Below are the code and all the weights of a small trained network. Each question names an input and a class and asks about switching units off, where a switched-off unit gives its printed mean instead of its output.

import numpy as np


def w(rows, s, z=0):
    codes = np.array(rows[::2]) - 128.0
    scale = np.full(codes.shape[1], s)
    scale[-1] = z or s
    return codes * scale


def f(y):
    return np.maximum(y, 0)


def log_softmax(a):
    a = a - a.max(-1, keepdims=True)
    return a - np.log(np.exp(a).sum(-1, keepdims=True))


def net(x, mask):
    res = np.array(x, float).reshape(1, 3) / 4 @ E
    y = f(res @ A[0][:, :-1].T + A[0][:, -1])
    res = res + np.where(mask, y, B[0][:, -1]) @ B[0][:, :-1]
    return log_softmax(res[-1] @ U[:, :-1].T + U[:, -1])


A, B = {}, {}
E = w([
[120,210,76,142,254,28],'x0',
[114,24,66,42,40,102],'x1',
[22,253,24,135,94,190],'x2',
],0.0072)
A[0] = w([
[130,204,186,210,139,214,238],'neuron 0',
[80,224,20,212,155,125,134],'neuron 1',
[112,230,66,255,217,130,222],'neuron 2',
[177,89,210,92,129,117,255],'neuron 3',
[53,107,218,76,120,203,236],'neuron 4',
[181,191,252,205,121,176,206],'neuron 5',
[199,128,147,47,215,30,122],'neuron 6',
],0.0074,0.0034)
B[0] = w([
[179,212,70,143,215,184,211],'neuron 0',
[91,141,179,28,129,191,221],'neuron 1',
[140,133,225,52,188,134,254],'neuron 2',
[162,96,53,125,180,40,211],'neuron 3',
[117,112,48,123,173,135,191],'neuron 4',
[249,147,50,254,232,106,207],'neuron 5',
[178,51,159,120,109,82,203],'neuron 6',
],0.0083,0.0098)
U = w([
[137,162,161,75,182,111,85],'0',
[230,53,108,151,153,74,254],'1',
[247,204,72,254,185,163,79],'2',
[58,173,130,79,110,211,20],'3',
[77,102,156,222,45,144,2],'4',
[100,63,39,93,66,170,213],'5',
],0.0074,0.0036)

Each question gives the input, the list of numbers given to net, and the class t.
The units are the neurons (one row each of A and B). Each row of codes is followed by its name. A weight is (code - 128) times the scale printed after its matrix; where a second scale follows, it is the last column's (A, B and U).
mask holds one flag per neuron, in row order. A switched-off neuron (its flag False) gives its mean, the last column of its row in B, instead of its output. The means were averaged over made-up inputs and are rounded, as every weight is.
A unit's drop is (log p(t) with every unit on - log p(t) with that unit switched off) / (log p(t) with every unit on - log p(t) with every unit switched off).
The circuit of an input: a set's keep is (log p(t) with only the set's units on - log p(t) with every unit switched off) / (log p(t) with every unit on - log p(t) with every unit switched off). Starting from all 7 units, units are removed one at a time, each time the one whose removal leaves the highest keep (on an exact tie, the one counted first), for as long as the keep stays at least 0.8.
circuit, biggest first: the units of the circuit, biggest drop first
top k neurons: the k neurons with the biggest drops, biggest first
drop when u is switched off: that unit's drop, to one decimal
input [7,-3,-2], class 0: circuit, biggest first => [neuron 2]
input [2,5,3], class 5: circuit, biggest first => [neuron 2; neuron 5]
input [1,4,8], class 3: circuit, biggest first => [neuron 1; neuron 3]
input [3,0,4], class 3: circuit, biggest first => [neuron 5; neuron 1]
input [-8,-1,5], class 2: circuit, biggest first => [neuron 0; neuron 1]
input [-3,-2,7], class 3: circuit, biggest first => [neuron 1; neuron 3]
input [0,-7,8], class 0: top 2 neurons => [neuron 1; neuron 2]
input [-2,-5,-8], class 2: top 2 neurons => [neuron 5; neuron 2]
input [-2,4,-1], class 5: top 4 neurons => [neuron 5; neuron 2; neuron 6; neuron 0]
input [-4,3,1], class 5: drop when neuron 6 is switched off => 0.1
input [0,6,2], class 5: drop when neuron 3 is switched off => 0.0
input [3,-1,8], class 3: drop when neuron 1 is switched off => 0.2
input [-5,2,0], class 5: drop when neuron 5 is switched off => 0.5
input [-6,-6,-7], class 2: circuit, biggest first => [neuron 5]
